Here is a tiny trained network, its code and every weight. The questions are about switching its units off for an input and a target symbol, where a switched-off unit gives its printed mean instead of its output.

import numpy as np


def w(rows, s, z=0):
    codes = np.array(rows[::2]) - 128.0
    scale = np.full(codes.shape[1], s)
    scale[-1] = z or s
    return codes * scale


def f(y):
    return np.maximum(y, 0)


def softmax(a):
    e = np.exp(a - a.max(-1, keepdims=True))
    return e / e.sum(-1, keepdims=True)


def log_softmax(a):
    a = a - a.max(-1, keepdims=True)
    return a - np.log(np.exp(a).sum(-1, keepdims=True))


def net(x, mask):
    ids = ['αβγδεζηλμξπστφψω'.index(c) for c in x.split()]
    T = len(ids)
    res = E[ids] + P[:T]
    u = 0
    for l in range(2):
        q, k, v = (res @ M[l].T for M in (Q, K, V))
        z = softmax(np.where(np.tri(T) > 0, q @ k.T / 3**0.5, -1e9)) @ v
        res = res + np.where(mask[u], z, O[l][:, -1]) @ O[l][:, :-1]
        u += 1
        y = f(res @ A[l][:, :-1].T + A[l][:, -1])
        res = res + np.where(mask[u : u + 16], y, B[l][:, -1]) @ B[l][:, :-1]
        u += 16
    return log_softmax(res[-1] @ U[:, :-1].T + U[:, -1])


Q, K, V, O, A, B = {}, {}, {}, {}, {}, {}
E = w([
[162,59,182,54,105,113],'α',
[208,169,155,47,81,118],'β',
[131,77,112,110,124,167],'γ',
[172,100,71,205,70,88],'δ',
[179,98,141,38,106,91],'ε',
[251,193,118,138,86,64],'ζ',
[103,144,75,105,25,136],'η',
[168,109,148,67,199,182],'λ',
[58,44,183,153,118,73],'μ',
[183,152,145,79,158,167],'ξ',
[175,209,114,131,229,192],'π',
[71,164,129,59,175,180],'σ',
[4,188,160,12,207,30],'τ',
[191,145,79,130,104,192],'φ',
[115,241,125,107,165,140],'ψ',
[83,132,119,99,157,175],'ω',
],0.017)
P = w([
[235,41,13,33,103,1],'0',
[137,116,99,81,105,107],'1',
[156,163,141,106,65,103],'2',
[153,182,170,133,51,122],'3',
[156,201,193,143,19,123],'4',
[129,191,200,145,51,142],'5',
[134,207,200,166,58,152],'6',
],0.0045)
Q[0] = w([
[106,141,145,50,3,59],'0.h0',
[195,51,227,63,198,178],'0.h0',
[5,143,205,179,161,173],'0.h0',
],0.0056)
K[0] = w([
[102,31,128,2,62,99],'0.h0',
[207,95,157,86,242,114],'0.h0',
[70,39,132,188,181,10],'0.h0',
],0.0052)
V[0] = w([
[119,150,84,102,112,180],'0.h0',
[113,1,218,133,157,100],'0.h0',
[240,186,43,90,193,141],'0.h0',
],0.0039)
O[0] = w([
[91,109,84,103,221,65,195],'0.h0',
[74,177,151,189,176,183,7],'0.h0',
[107,6,128,127,254,110,121],'0.h0',
],0.0071,0.0018)
A[0] = w([
[113,190,164,186,88,203,3],'0.n0',
[130,49,104,86,145,134,99],'0.n1',
[171,182,130,107,186,174,63],'0.n2',
[203,200,83,162,127,150,107],'0.n3',
[70,201,108,100,121,97,32],'0.n4',
[99,171,115,212,92,87,133],'0.n5',
[179,52,87,187,125,159,166],'0.n6',
[202,202,164,177,254,110,135],'0.n7',
[188,94,68,163,83,129,142],'0.n8',
[133,136,211,111,154,230,125],'0.n9',
[99,111,190,95,148,174,25],'0.n10',
[71,120,171,130,103,234,127],'0.n11',
[179,194,222,59,114,170,94],'0.n12',
[118,85,143,146,190,143,33],'0.n13',
[123,69,55,138,101,138,89],'0.n14',
[105,3,115,154,99,47,62],'0.n15',
],0.0083,0.0049)
B[0] = w([
[216,197,182,78,89,125,134],'0.n0',
[118,173,128,105,116,184,160],'0.n1',
[153,60,126,112,30,131,150],'0.n2',
[147,161,146,108,170,119,172],'0.n3',
[86,99,175,201,136,188,162],'0.n4',
[103,130,144,113,107,42,208],'0.n5',
[60,253,153,113,195,76,190],'0.n6',
[114,62,141,79,56,105,160],'0.n7',
[97,215,141,188,193,130,253],'0.n8',
[164,157,107,162,47,55,165],'0.n9',
[156,117,121,170,138,64,138],'0.n10',
[171,170,168,100,99,31,164],'0.n11',
[126,45,83,167,166,158,180],'0.n12',
[147,177,113,176,58,69,133],'0.n13',
[158,189,171,149,70,84,196],'0.n14',
[96,59,60,158,138,159,199],'0.n15',
],0.0065,0.006)
Q[1] = w([
[93,115,28,168,46,136],'1.h0',
[182,1,145,175,193,148],'1.h0',
[233,203,25,96,147,170],'1.h0',
],0.0093)
K[1] = w([
[127,176,123,141,72,136],'1.h0',
[116,32,76,87,230,147],'1.h0',
[254,211,44,102,181,161],'1.h0',
],0.0082)
V[1] = w([
[207,98,160,5,167,134],'1.h0',
[2,148,68,62,7,234],'1.h0',
[191,194,32,137,161,7],'1.h0',
],0.0038)
O[1] = w([
[169,160,105,171,122,81,35],'1.h0',
[141,123,72,163,187,215,202],'1.h0',
[141,106,194,176,110,247,254],'1.h0',
],0.011,0.0041)
A[1] = w([
[140,118,56,133,215,121,52],'1.n0',
[153,130,57,178,88,107,158],'1.n1',
[127,185,129,162,140,91,99],'1.n2',
[67,3,131,131,143,142,93],'1.n3',
[141,116,162,155,97,185,118],'1.n4',
[172,104,148,77,127,141,119],'1.n5',
[163,105,119,78,130,126,143],'1.n6',
[156,62,145,146,122,169,149],'1.n7',
[138,108,134,54,132,144,116],'1.n8',
[188,107,138,95,173,186,131],'1.n9',
[189,172,154,133,148,54,2],'1.n10',
[153,167,138,150,106,134,110],'1.n11',
[97,151,96,122,159,139,179],'1.n12',
[157,188,132,108,119,133,144],'1.n13',
[103,149,172,80,152,154,129],'1.n14',
[175,121,102,141,109,158,86],'1.n15',
],0.014,0.0082)
B[1] = w([
[111,247,149,162,97,70,132],'1.n0',
[76,147,163,91,129,131,250],'1.n1',
[118,103,170,134,163,146,186],'1.n2',
[145,113,92,112,176,114,182],'1.n3',
[107,144,108,102,164,131,254],'1.n4',
[81,91,146,98,149,91,186],'1.n5',
[70,124,134,146,100,133,181],'1.n6',
[132,158,118,127,122,95,186],'1.n7',
[120,125,127,173,144,109,171],'1.n8',
[138,125,91,161,163,101,187],'1.n9',
[145,112,141,108,128,170,147],'1.n10',
[115,95,103,127,143,156,212],'1.n11',
[158,114,148,136,86,146,211],'1.n12',
[110,93,83,132,126,129,217],'1.n13',
[180,179,135,117,138,113,168],'1.n14',
[115,112,136,117,128,107,172],'1.n15',
],0.013,0.0057)
U = w([
[87,61,59,119,155,75,173],'α',
[158,156,186,135,16,84,164],'β',
[163,149,157,144,72,134,133],'γ',
[87,124,194,225,160,188,102],'δ',
[149,146,125,129,135,159,68],'ε',
[184,59,184,60,155,213,139],'ζ',
[113,167,87,69,42,204,221],'η',
[162,146,127,126,118,157,126],'λ',
[162,148,123,126,136,158,88],'μ',
[139,143,125,121,136,155,15],'ξ',
[180,148,121,164,103,151,162],'π',
[169,168,115,164,100,137,124],'σ',
[119,207,181,2,215,147,3],'τ',
[194,130,44,154,226,208,254],'φ',
[140,222,82,175,104,105,79],'ψ',
[142,139,126,128,128,158,34],'ω',
],0.0084,0.0036)

Each question gives the input, a string of symbols that net reads in full, and the target symbol t.
The units are the heads (3 rows each of Q, K, V and O) and the neurons (one row each of A and B). Each row of codes is followed by its name. A weight is (code - 128) times the scale printed after its matrix; where a second scale follows, it is the last column's (O, A, B and U).
mask holds one flag per unit, layer by layer, with each layer's heads first. A switched-off unit (its flag False) gives its mean, the last column of its rows in O or B, instead of its output. The means were averaged over made-up inputs and are rounded, as every weight is.
A unit's drop is (log p(t) with every unit on - log p(t) with that unit switched off) / (log p(t) with every unit on - log p(t) with every unit switched off).
The circuit of an input: a set's keep is (log p(t) with only the set's units on - log p(t) with every unit switched off) / (log p(t) with every unit on - log p(t) with every unit switched off). Starting from the 12 units with the biggest drops (on a tie, the unit counted first), units are removed one at a time, each time the one whose removal leaves the highest keep (on an exact tie, the one counted first), for as long as the keep stays at least 0.8.
circuit, biggest first: the units of the circuit, biggest drop first
most important unit: the unit with the biggest drop
top k neurons: the k neurons with the biggest drops, biggest first
top k neurons in layer l: the k neurons of layer l with the biggest drops, biggest first
drop when u is switched off: that unit's drop, to one decimal
input η μ ψ, target φ: circuit, biggest first : [0.n12; 1.n1]
input η η η η η η ω, target φ: circuit, biggest first : [1.h0; 1.n9]
input ξ η τ μ η μ δ, target δ: circuit, biggest first : [1.n2; 0.n8; 0.n6]
input η η σ τ η η ψ, target φ: circuit, biggest first : [1.h0; 0.n12]
input η δ γ, target φ: circuit, biggest first : [1.n9; 1.n1; 0.n5]
input σ δ η ω λ μ, target α: top 3 neurons : [1.n3; 0.n15; 0.n8]
input ω η σ η η ω, target φ: circuit, biggest first : [1.h0; 1.n1]
input η η η π σ, target φ: circuit, biggest first : [1.h0; 1.n9; 0.n12]
input η η δ δ μ, target α: circuit, biggest first : [1.n3; 0.n15]
input φ μ η ξ ζ δ μ, target β: most important unit : 0.h0
input η φ η η η δ σ, target φ: top 3 neurons in layer 0 : [0.n12; 0.n14; 0.n5]
input δ τ λ δ σ ζ, target ζ: top 2 neurons in layer 0 : [0.n3; 0.n15]
input ξ η δ σ π, target α: top 2 neurons : [0.n7; 1.n5]
input δ λ β, target α: top 2 neurons in layer 1 : [1.n5; 1.n9]
input δ δ λ, target α: top 2 neurons : [1.n5; 0.n8]
input η η η η ε, target α: top neuron : [1.n5]
input δ δ η η η η γ, target φ: top 4 neurons in layer 1 : [1.n9; 1.n1; 1.n4; 1.n6]
input η η γ η η λ, target α: top 2 neurons in layer 1 : [1.n5; 1.n9]
input η η δ π, target α: top 3 neurons in layer 0 : [0.n7; 0.n2; 0.n8]
input δ η δ λ ξ, target α: top 2 neurons in layer 1 : [1.n5; 1.n9]
input η ψ η μ η ζ, target ζ: top neuron in layer 1 : [1.n10]
input η δ ε, target α: drop when 1.n5 is switched off : 0.3
input η δ η δ η δ, target δ: drop when 0.n6 is switched off : 0.2
input σ δ η μ λ δ α, target α: drop when 1.h0 is switched off : -0.1
input η μ μ, target β: drop when 0.n1 is switched off : 0.0
